Below is a small trained network, with its code and all its weights. Each question gives an input and a class and asks what happens when units are switched off, that is, made to give their printed mean instead of their output.

import numpy as np


def w(rows, s, z=0):
    codes = np.array(rows[::2]) - 128.0
    scale = np.full(codes.shape[1], s)
    scale[-1] = z or s
    return codes * scale


def norm(h):
    return h / np.sqrt((h * h).mean(-1, keepdims=True) + 1e-5)


def f(y):
    return np.maximum(y, 0)


def log_softmax(a):
    a = a - a.max(-1, keepdims=True)
    return a - np.log(np.exp(a).sum(-1, keepdims=True))


def net(x, mask):
    res = np.array(x, float).reshape(1, 6) / 4 @ E
    u = 0
    for l in range(4):
        y = f(norm(res) @ A[l][:, :-1].T + A[l][:, -1])
        res = res + np.where(mask[u : u + 9], y, B[l][:, -1]) @ B[l][:, :-1]
        u += 9
    return log_softmax(norm(res)[-1] @ U[:, :-1].T + U[:, -1])


A, B = {}, {}
E = w([
[84,192,164,220],'x0',
[125,123,129,127],'x1',
[172,62,66,145],'x2',
[3,200,86,117],'x3',
[158,149,123,134],'x4',
[84,91,136,116],'x5',
],0.0062)
A[0] = w([
[138,62,137,214,209],'L0N1',
[108,113,224,205,178],'L0N2',
[156,151,138,126,219],'L0N3',
[91,87,47,67,168],'L0N4',
[98,108,103,122,64],'L0N5',
[53,109,95,59,127],'L0N6',
[94,120,2,36,5],'L0N7',
[217,112,194,47,163],'L0N8',
[169,105,233,98,20],'L0N9',
],0.0098,0.0021)
B[0] = w([
[167,105,201,93,234],'L0N1',
[254,230,230,150,248],'L0N2',
[83,138,177,133,173],'L0N3',
[136,104,81,195,230],'L0N4',
[125,94,183,175,152],'L0N5',
[72,172,162,167,221],'L0N6',
[213,151,86,247,227],'L0N7',
[11,81,133,52,254],'L0N8',
[89,153,108,74,195],'L0N9',
],0.0059,0.0049)
A[1] = w([
[108,165,132,166,127],'L1N1',
[148,143,159,160,186],'L1N2',
[109,70,152,97,72],'L1N3',
[146,83,2,108,188],'L1N4',
[179,171,153,129,72],'L1N5',
[133,205,100,163,189],'L1N6',
[143,108,159,170,167],'L1N7',
[117,101,84,95,4],'L1N8',
[100,133,86,71,128],'L1N9',
],0.011,0.0026)
B[1] = w([
[4,68,120,108,215],'L1N1',
[146,131,178,60,220],'L1N2',
[121,82,127,92,178],'L1N3',
[251,171,24,219,218],'L1N4',
[155,152,107,57,190],'L1N5',
[68,112,2,75,254],'L1N6',
[222,70,180,116,199],'L1N7',
[141,167,84,65,145],'L1N8',
[134,27,116,89,156],'L1N9',
],0.0064,0.0053)
A[2] = w([
[189,101,98,112,221],'L2N1',
[104,100,137,172,147],'L2N2',
[103,66,36,152,6],'L2N3',
[253,103,153,169,224],'L2N4',
[82,148,123,138,170],'L2N5',
[148,139,117,82,82],'L2N6',
[157,90,79,151,15],'L2N7',
[134,92,32,97,133],'L2N8',
[108,105,93,168,35],'L2N9',
],0.011,0.002)
B[2] = w([
[116,2,122,66,204],'L2N1',
[135,66,85,52,148],'L2N2',
[244,124,149,189,204],'L2N3',
[144,155,197,15,253],'L2N4',
[47,89,132,189,179],'L2N5',
[107,91,122,122,153],'L2N6',
[186,211,175,149,173],'L2N7',
[118,118,41,128,209],'L2N8',
[160,66,32,148,160],'L2N9',
],0.007,0.0068)
A[3] = w([
[229,140,108,162,124],'L3N1',
[146,86,113,153,75],'L3N2',
[18,137,153,78,200],'L3N3',
[128,160,186,129,41],'L3N4',
[62,213,189,123,107],'L3N5',
[61,1,84,79,219],'L3N6',
[146,131,120,124,5],'L3N7',
[153,215,13,102,168],'L3N8',
[106,88,120,74,196],'L3N9',
],0.0087,0.003)
B[3] = w([
[113,169,146,47,189],'L3N1',
[158,158,61,131,151],'L3N2',
[89,111,28,44,239],'L3N3',
[199,120,2,133,152],'L3N4',
[143,200,182,196,200],'L3N5',
[139,52,58,183,254],'L3N6',
[64,189,178,163,128],'L3N7',
[89,78,144,211,195],'L3N8',
[49,75,37,160,203],'L3N9',
],0.0056,0.0062)
U = w([
[93,79,79,131,227],'0',
[86,136,58,195,71],'1',
[161,247,210,138,251],'2',
[6,229,142,185,141],'3',
[150,118,100,145,182],'4',
[189,159,75,186,43],'5',
[144,109,217,100,76],'6',
],0.011,0.0024)

Each question gives the input, the list of numbers given to net, and the class t.
The units are the neurons (one row each of A and B). Each row of codes is followed by its name. A weight is (code - 128) times the scale printed after its matrix; where a second scale follows, it is the last column's (A, B and U).
mask holds one flag per neuron, layer by layer. A switched-off neuron (its flag False) gives its mean, the last column of its row in B, instead of its output. The means were averaged over made-up inputs and are rounded, as every weight is.
A unit's drop is (log p(t) with every unit on - log p(t) with that unit switched off) / (log p(t) with every unit on - log p(t) with every unit switched off).
The circuit of an input: a set's keep is (log p(t) with only the set's units on - log p(t) with every unit switched off) / (log p(t) with every unit on - log p(t) with every unit switched off). Starting from the 12 units with the biggest drops (on a tie, the unit counted first), units are removed one at a time, each time the one whose removal leaves the highest keep (on an exact tie, the one counted first), for as long as the keep stays at least 0.8.
circuit, biggest first: the units of the circuit, biggest drop first
most important unit: the unit with the biggest drop
top k neurons: the k neurons with the biggest drops, biggest first
top k neurons in layer l: the k neurons of layer l with the biggest drops, biggest first
drop of u: that unit's drop, to one decimal
input [-3,0,5,6,-8,-2], class 5: top neuron in layer 1 => [L1N4]
input [6,-1,1,0,3,-1], class 6: circuit, biggest first => [L1N7, L2N4]
input [-8,-3,6,3,4,-1], class 5: circuit, biggest first => [L1N4, L0N7]
input [-3,-2,5,7,1,2], class 5: top 2 neurons => [L0N7, L2N3]
input [1,-6,-5,-1,-5,-5], class 2: top 2 neurons => [L0N2, L2N1]
input [1,1,3,-4,6,0], class 6: top 2 neurons => [L1N6, L0N1]
input [0,-8,4,3,-8,-3], class 5: circuit, biggest first => [L0N7, L2N7]
input [-5,-7,1,5,-3,5], class 5: circuit, biggest first => [L0N7, L2N3]
input [-5,2,-5,-6,8,-8], class 0: top 2 neurons in layer 0 => [L0N8, L0N2]
input [7,-8,7,2,7,-8], class 0: top 2 neurons => [L1N6, L1N2]
input [2,-1,-8,-6,-5,-4], class 2: top 2 neurons => [L0N2, L2N1]
input [-2,-2,-2,-8,5,-8], class 0: top 2 neurons in layer 3 => [L3N9, L3N6]
input [-8,2,-7,2,0,-4], class 1: top 2 neurons => [L0N6, L0N7]
input [8,-2,-5,-1,5,1], class 2: circuit, biggest first => [L0N2]
input [2,4,4,-3,3,-7], class 6: top 2 neurons => [L1N6, L2N4]
input [4,-6,-1,-7,-8,5], class 2: drop of L0N2 => 0.5
input [2,1,-2,-4,-2,-5], class 2: drop of L0N5 => 0.0
input [6,-8,3,-2,-7,6], class 6: drop of L1N7 => 0.1
input [2,6,-3,3,2,1], class 3: top 4 neurons in layer 2 => [L2N1, L2N8, L2N9, L2N2]
input [-2,-8,-6,-4,7,-2], class 0: most important unit => L0N8
